Below is a small trained network, with its code and all its weights. Each question gives an input and a class and asks what happens when units are switched off, that is, made to give their printed mean instead of their output.

import numpy as np


def w(rows, s, z=0):
    codes = np.array(rows[::2]) - 128.0
    scale = np.full(codes.shape[1], s)
    scale[-1] = z or s
    return codes * scale


def f(y):
    return y / 2 * (1 + np.tanh(0.7978845608 * (y + 0.044715 * y**3)))


def log_softmax(a):
    a = a - a.max(-1, keepdims=True)
    return a - np.log(np.exp(a).sum(-1, keepdims=True))


def net(x, mask):
    res = np.array(x, float).reshape(1, 7) / 4 @ E
    y = f(res @ A[0][:, :-1].T + A[0][:, -1])
    res = res + np.where(mask, y, B[0][:, -1]) @ B[0][:, :-1]
    return log_softmax(res[-1] @ U[:, :-1].T + U[:, -1])


A, B = {}, {}
E = w([
[118,122,129,144,124,135,137,119,123,133,116],'x0',
[157,171,68,229,89,147,25,254,89,242,114],'x1',
[143,146,125,72,157,96,118,131,128,151,143],'x2',
[132,112,123,131,142,129,129,137,136,128,132],'x3',
[46,87,135,55,7,202,114,154,254,206,116],'x4',
[109,160,135,118,116,128,127,112,112,136,115],'x5',
[188,245,108,211,152,60,160,75,239,142,55],'x6',
],0.0099)
A[0] = w([
[143,132,124,162,166,101,135,85,80,106,127,227],'neuron 1',
[125,100,121,109,61,136,112,155,135,175,140,81],'neuron 2',
[143,84,129,118,124,114,155,88,99,112,127,134],'neuron 3',
[107,133,133,155,131,112,144,147,127,134,125,130],'neuron 4',
[61,104,132,78,69,157,130,165,221,207,127,145],'neuron 5',
[72,79,139,56,119,146,136,113,81,45,155,226],'neuron 6',
[179,149,116,164,186,104,130,81,76,73,129,230],'neuron 7',
[138,109,142,129,104,122,105,92,129,128,147,128],'neuron 8',
[105,124,123,106,138,142,124,136,190,133,113,134],'neuron 9',
[130,129,126,144,166,129,129,164,49,135,126,202],'neuron 10',
[144,177,148,139,169,116,156,101,156,36,124,176],'neuron 11',
[132,172,124,147,179,132,93,169,59,81,130,201],'neuron 12',
[114,90,120,124,93,153,79,232,3,178,148,104],'neuron 13',
[124,112,127,113,152,131,117,119,109,138,125,138],'neuron 14',
[181,118,132,155,124,101,141,107,43,124,142,223],'neuron 15',
[141,177,123,180,135,117,103,164,163,168,121,30],'neuron 16',
[81,129,127,99,104,142,137,102,241,137,127,123],'neuron 17',
[150,148,131,133,146,104,174,33,232,92,116,107],'neuron 18',
[168,200,117,216,125,100,106,160,186,203,118,2],'neuron 19',
[115,56,134,68,114,138,149,85,79,85,141,224],'neuron 20',
[114,100,131,112,116,118,154,120,112,118,138,116],'neuron 21',
[134,138,149,129,144,119,155,146,119,113,105,109],'neuron 22',
[134,121,133,131,114,107,116,73,158,126,131,94],'neuron 23',
[148,126,141,116,90,159,89,166,118,122,132,115],'neuron 24',
],0.016,0.0068)
B[0] = w([
[84,169,129,148,172,131,96,151,132,119,135,194],'neuron 1',
[96,146,115,136,130,131,93,77,144,119,145,180],'neuron 2',
[127,146,116,117,154,142,116,137,136,138,139,170],'neuron 3',
[134,128,135,117,130,127,104,143,126,115,144,135],'neuron 4',
[80,160,120,132,135,131,85,4,176,130,147,251],'neuron 5',
[170,119,124,86,167,195,119,148,173,114,111,248],'neuron 6',
[55,169,121,151,207,126,95,147,144,141,131,220],'neuron 7',
[127,149,131,106,135,129,136,124,130,146,122,137],'neuron 8',
[144,142,139,130,86,122,153,102,125,127,117,169],'neuron 9',
[153,119,136,127,127,117,128,167,55,122,115,184],'neuron 10',
[44,157,133,164,144,137,122,137,150,127,136,207],'neuron 11',
[160,80,130,155,139,119,148,168,89,131,122,193],'neuron 12',
[86,124,132,185,100,56,115,116,68,143,151,232],'neuron 13',
[125,128,139,153,103,160,124,137,111,113,114,142],'neuron 14',
[156,91,125,130,161,108,145,178,95,125,128,192],'neuron 15',
[138,126,126,101,132,187,119,140,160,112,111,178],'neuron 16',
[167,109,137,117,57,92,194,97,112,138,141,216],'neuron 17',
[100,148,131,163,79,59,173,116,106,148,163,227],'neuron 18',
[160,118,131,64,175,198,126,141,176,113,108,213],'neuron 19',
[148,128,130,87,155,177,119,143,172,121,92,233],'neuron 20',
[143,137,117,125,131,153,117,126,147,122,138,157],'neuron 21',
[119,139,129,114,143,109,112,129,132,128,130,140],'neuron 22',
[125,120,108,148,98,133,161,124,117,130,134,151],'neuron 23',
[112,154,133,137,125,124,95,92,106,138,125,161],'neuron 24',
],0.028)
U = w([
[148,140,133,87,214,183,153,191,174,101,74,133],'0',
[20,187,112,181,142,54,121,69,148,180,198,253],'1',
[186,129,118,24,99,197,132,24,224,132,114,108],'2',
[129,147,134,134,33,30,254,69,161,194,196,14],'3',
[125,82,139,175,132,43,128,139,57,162,146,46],'4',
],0.009,0.0026)

Each question gives the input, the list of numbers given to net, and the class t.
The units are the neurons (one row each of A and B). Each row of codes is followed by its name. A weight is (code - 128) times the scale printed after its matrix; where a second scale follows, it is the last column's (A, B and U).
mask holds one flag per neuron, in row order. A switched-off neuron (its flag False) gives its mean, the last column of its row in B, instead of its output. The means were averaged over made-up inputs and are rounded, as every weight is.
A unit's drop is (log p(t) with every unit on - log p(t) with that unit switched off) / (log p(t) with every unit on - log p(t) with every unit switched off).
The circuit of an input: a set's keep is (log p(t) with only the set's units on - log p(t) with every unit switched off) / (log p(t) with every unit on - log p(t) with every unit switched off). Starting from the 12 units with the biggest drops (on a tie, the unit counted first), units are removed one at a time, each time the one whose removal leaves the highest keep (on an exact tie, the one counted first), for as long as the keep stays at least 0.8.
circuit, biggest first: the units of the circuit, biggest drop first
most important unit: the unit with the biggest drop
k most important neurons: the k neurons with the biggest drops, biggest first
drop when u is switched off: that unit's drop, to one decimal
input [-1,1,-3,-2,-8,-4,0], class 4: circuit, biggest first -> neuron 12
input [6,1,6,-6,0,8,-8], class 4: 2 most important neurons -> neuron 13; neuron 19
input [7,1,-8,7,-1,-3,-2], class 4: circuit, biggest first -> neuron 5; neuron 19
input [-5,0,8,4,0,3,-7], class 0: 3 most important neurons -> neuron 6; neuron 20; neuron 18
input [8,6,6,7,-4,3,0], class 4: 2 most important neurons -> neuron 13; neuron 6
input [-3,1,1,-4,-6,1,-5], class 4: 2 most important neurons -> neuron 13; neuron 19
input [-5,1,-8,-1,0,5,-3], class 4: 2 most important neurons -> neuron 5; neuron 19
input [2,-6,-7,4,1,-1,1], class 3: 3 most important neurons -> neuron 18; neuron 19; neuron 5
input [-7,-6,5,4,4,3,0], class 2: 3 most important neurons -> neuron 13; neuron 6; neuron 20
input [7,-1,6,-5,-6,5,0], class 0: 3 most important neurons -> neuron 13; neuron 5; neuron 18
input [-4,-2,0,-8,1,1,1], class 3: 2 most important neurons -> neuron 7; neuron 19
input [-7,0,1,-7,2,-7,7], class 3: 3 most important neurons -> neuron 18; neuron 6; neuron 20
input [-1,0,8,2,3,-2,0], class 2: 4 most important neurons -> neuron 13; neuron 18; neuron 7; neuron 11
input [-1,5,-4,-4,4,6,1], class 2: circuit, biggest first -> neuron 7
input [-6,-5,5,-4,8,1,1], class 3: 2 most important neurons -> neuron 17; neuron 18
input [3,7,6,2,-2,-6,0], class 4: 3 most important neurons -> neuron 13; neuron 6; neuron 20
input [5,6,2,0,-7,0,-8], class 4: drop when neuron 15 is switched off -> 0.0
input [3,-4,-3,-7,1,-8,5], class 3: drop when neuron 5 is switched off -> 0.1
input [5,7,0,3,0,-5,7], class 0: drop when neuron 5 is switched off -> 0.5
input [-4,1,1,3,-7,-8,0], class 4: most important unit -> neuron 6
